-.05 .13 -.32 -.50
-.46 .09 -.01 -.40
gives -.05, -.40

.24 .12 .20 .10 -.52 -.59 -.13 gives .24, -.13

.01 .32 .55 .54 .70 -.51 .69 gives .01, .69

-.43 .17 .26 -.21 .66 gives -.43, .66

-.54 -.08 .16 .21 .17 .37 -.50 gives -.54, -.50

-.21 .29 .34 .70 .36 -.14 .35 gives -.21, .35
---
.63 .37 .45 .00 .04 .02 -.02
.38 .57 .57 .06 -.09 .52 -.09
.27 .67 .57 .13 -.09 .64 -.09
--> .67, .64

.55 -.51 .66 -.08 -.40 --> .66, .55

-.44 -.16 .56 -.17 --> .56, -.16

-.04 .21 .24 .05
.62 -.04 -.34 .26
.27 .18 .07 .05
--> .62, .27

-.16 -.37 .05 -.39 .32 -.02
-.33 .16 -.15 .23 .39 -.37
-.48 .57 .08 .36 .17 -.53
--> .57, .39

.48 -.52 -.34 .40 -.11 -.34 --> .48, .40

-.05 .06 .13 -.09 .03 .21 .65 --> .65, .21
---
[23 73 82 84] Out: 23, 84

[ 16 -50  14 -46  27] Out: 16, 27

[ 33 218 170 205 152 186 194] Out: 33, 194

[[4 6 5 1 4]
 [4 4 7 5 6]
 [5 7 4 2 4]] Out: 4, 4

[  1 162  84 233] Out: 1, 233

[14 76 12  9] Out: 14, 9
---
[-1.490, 1.423, 0.354, -1.641, -1.440, -0.765, -0.645] -> -1.641, 1.423
[[-0.128, 0.025, 0.156, 0.027, -0.087, 0.235, 0.084], [0.015, 0.015, 0.012, 0.017, 0.017, 0.012, 0.017], [0.015, 0.181, 0.012, 0.106, -0.080, -0.006, 0.027]] -> 0.017, 0.235
[[0.017, 0.067, -0.036, -0.133, -0.014], [-0.019, 0.039, 0.151, 0.015, 0.107], [0.019, 0.028, -0.114, 0.013, 0.051]] -> 0.151, 0.151
[6.118, -3.475, 13.592, 1.988, 0.518, 4.208, -18.393] -> 1.988, 13.592
[-9.49, -11.48, 9.61, 9.82, -2.55] -> 9.61, 9.82
[-0.15, 1.24, 0.51, 1.89, -1.40] -> 0.51, 1.89
[-2.5, 11.3, 5.8, -14.4, -5.9] -> 5.8, 11.3
---
[[5039 8463 4597 7148 5009]
 [7448 2752 7384 2351 7462]
 [3883 3676 4685 5342 4305]] -> 5039

[[6720 4870 7897 5373 2747]
 [2512 8077 9288 6268 7966]] -> 6720

[[303 894 925 735]
 [548  37 368  18]] -> 303

[[  0  -7   4   6]
 [ -6  32   4 -27]
 [ -5   5  23  12]] -> 0

[12  7 79 64] -> 12

[[-22  20   9  13   2  42 -19]
 [-26   5 -15 -43   0 -42   1]
 [-10  24 -10  26 -33  -8  -5]] -> -22

[6 4 8 1 3] -> 6

[8 1 4 8] -> 8
---
array([[-1.14,  0.51,  1.27, -0.85, -1.11,  0.86,  0.67],
       [-1.33, -1.03,  1.39, -0.42,  1.28, -1.18, -0.16],
       [-0.85, -0.64,  0.32,  1.09,  0.78, -1.30, -0.84]]) -> -0.42

array([-0.161, -0.138, -0.039, -0.070, -0.084, -0.119,  0.118]) -> -0.070

array([-192.67,   48.18,   11.15,  155.76,  -64.95,  -54.29,   64.98]) -> 155.76

array([-1.599, -0.030, -0.045,  0.954, -0.763]) -> -0.045

array([-0.63,  1.10,  0.14, -1.04, -0.05]) -> 0.14

array([ 1.158, -0.795, -1.738, -0.222,  1.806]) -> -1.738
---
-.15 .12 -.11 -.52
-.28 -.06 -.38 -.43
Out: -.52, -.28

-.03 -.16 .11 .24 .18
.14 -.15 .55 .00 .36
.01 -.16 .20 .25 .20
Out: .18, .01

.04 .56 .27 .48 .41 Out: .41, .04

.27 .26 -.46 .08 .04 -.25
-.53 .40 -.16 .30 .36 -.04
Out: -.25, -.53

.61 .57 .01 -.08 -.14
.34 -.49 .55 .18 -.38
.35 -.13 .34 -.60 .36
Out: -.14, .35

-.49 -.29 .03 .50
.30 .35 .39 -.24
-.07 -.06 .60 -.02
Out: .50, -.07
---
.20,-.13,.56,.39
-.24,-.24,-.56,-.37
-.46,.39,-.33,-.09
→ .20

.00,.33,.30,.07
.62,.18,.00,.40
.00,.41,.32,.02
→ .00

.62,.06,.08,-.06,-.37
-.30,.12,-.38,.60,-.21
.50,.00,.14,-.14,-.25
→ .62

.39,-.05,.05,.38,-.26
.41,.15,-.59,-.05,.27
-.12,.70,.03,-.04,.54
→ .39

.54,.23,-.43,-.20,.09
.08,.16,.11,-.18,.22
.33,-.20,-.21,.24,-.32
→ .54

-.12,-.30,-.40,.39,-.10
-.66,-.13,.70,.54,-.56
.58,.22,.47,-.38,.52
→ -.12
---
[3, 0, 0, 8, 4, 7, 7] value 7, 3

[[63, 68, 41, 76, 37],
 [6, 22, 45, 49, 98]] value 37, 6

[[8, 3, 7, 9, 7, 6],
 [1, 8, 7, 1, 1, 4],
 [1, 8, 2, 2, 6, 4]] value 6, 1

[36, 29, 59, 45, 22, 15, 76] value 76, 36

[[1, 0, 9, 3, 7, 0, 1],
 [3, 3, 6, 5, 4, 3, 3],
 [6, 7, 0, 5, 3, 7, 7]] value 1, 6

[[-4, -7, -8, -5, -10],
 [-29, -15, 12, -22, 34]] value -10, -29
---
[[.69, -.35, -.16, .22, -.36, .13], [.04, -.30, .49, .07, -.01, -.07], [.14, -.07, -.54, .67, .03, -.06]]: .67
[[.63, -.24, -.70, .09, -.65], [.57, .06, -.15, -.23, .37], [-.03, -.25, -.33, .00, -.66]]: -.33
[[-.40, .03, .03, .25, .70], [-.45, .13, .08, .14, .63], [-.08, .24, .01, -.07, .04]]: .01
[[.13, .03, .08, -.20, -.06], [.20, .07, .03, .13, -.15], [.13, -.53, -.01, -.06, -.05]]: -.01
[[.04, -.09, .01, .63, .21, .06, .07], [.18, -.22, -.01, -.27, .42, .27, .26], [.28, -.16, .00, -.34, -.44, .25, .37]]: -.44
[[.63, -.40, .42, -.44], [.28, -.35, -.58, .51], [.67, .60, .20, .09]]: .60
---
Input:
6576  7727  5268  8775  7844
3123  6712  5836  5641  4557
Output: 7727

Input:
7911  6205  7192  7772  1721  7388  8511
7794  6345  6967  6967  2085  7346  8312
Output: 7911

Input: 3911  4377  2287  6107  9649
Output: 4377

Input:  59  166  196  146   93
Output: 146

Input: 97  15  67  52
Output: 52

Input: 73  71  17  85  54
Output: 71
---
[8686 4444 1323 2158] | 8686
[3 2 1 7 5 4 7] | 3
[6584 1421 9120 9301] | 6584
[ -30 -414 -963  643] | -30
[ 27  19 -22 -28 -29  35  25] | 27
[795 808 751 423 142  32 170] | 795
---
.12 .36 .28 .24 .52 -.58 -> -.58

-.29 -.24 -.37 .53 -.41 -.36
-.11 -.16 .19 -.30 .18 .13
.12 .16 .09 .24 .14 .09
-> .09

-.57 .58 -.15 -.40 -.36 -> -.36

.40 -.41 .33 -.65
.51 .00 .08 -.01
-> -.01

.18 .11 .46 -.33 .43 .09
.33 -.10 .57 -.12 .23 .60
.34 .08 .32 -.17 .37 .21
-> .21

-.11 -.12 -.23 -.46 .33 .25 .56
.11 .41 -.25 -.06 -.08 .10 .29
.57 -.35 .55 -.43 -.38 -.34 .06
-> .06

.34 .13 .00 -.25 -.25 .33 -.39
-.20 -.27 -.20 .24 .13 -.18 .48
.00 -.12 -.08 -.07 .62 -.12 .21
-> .21
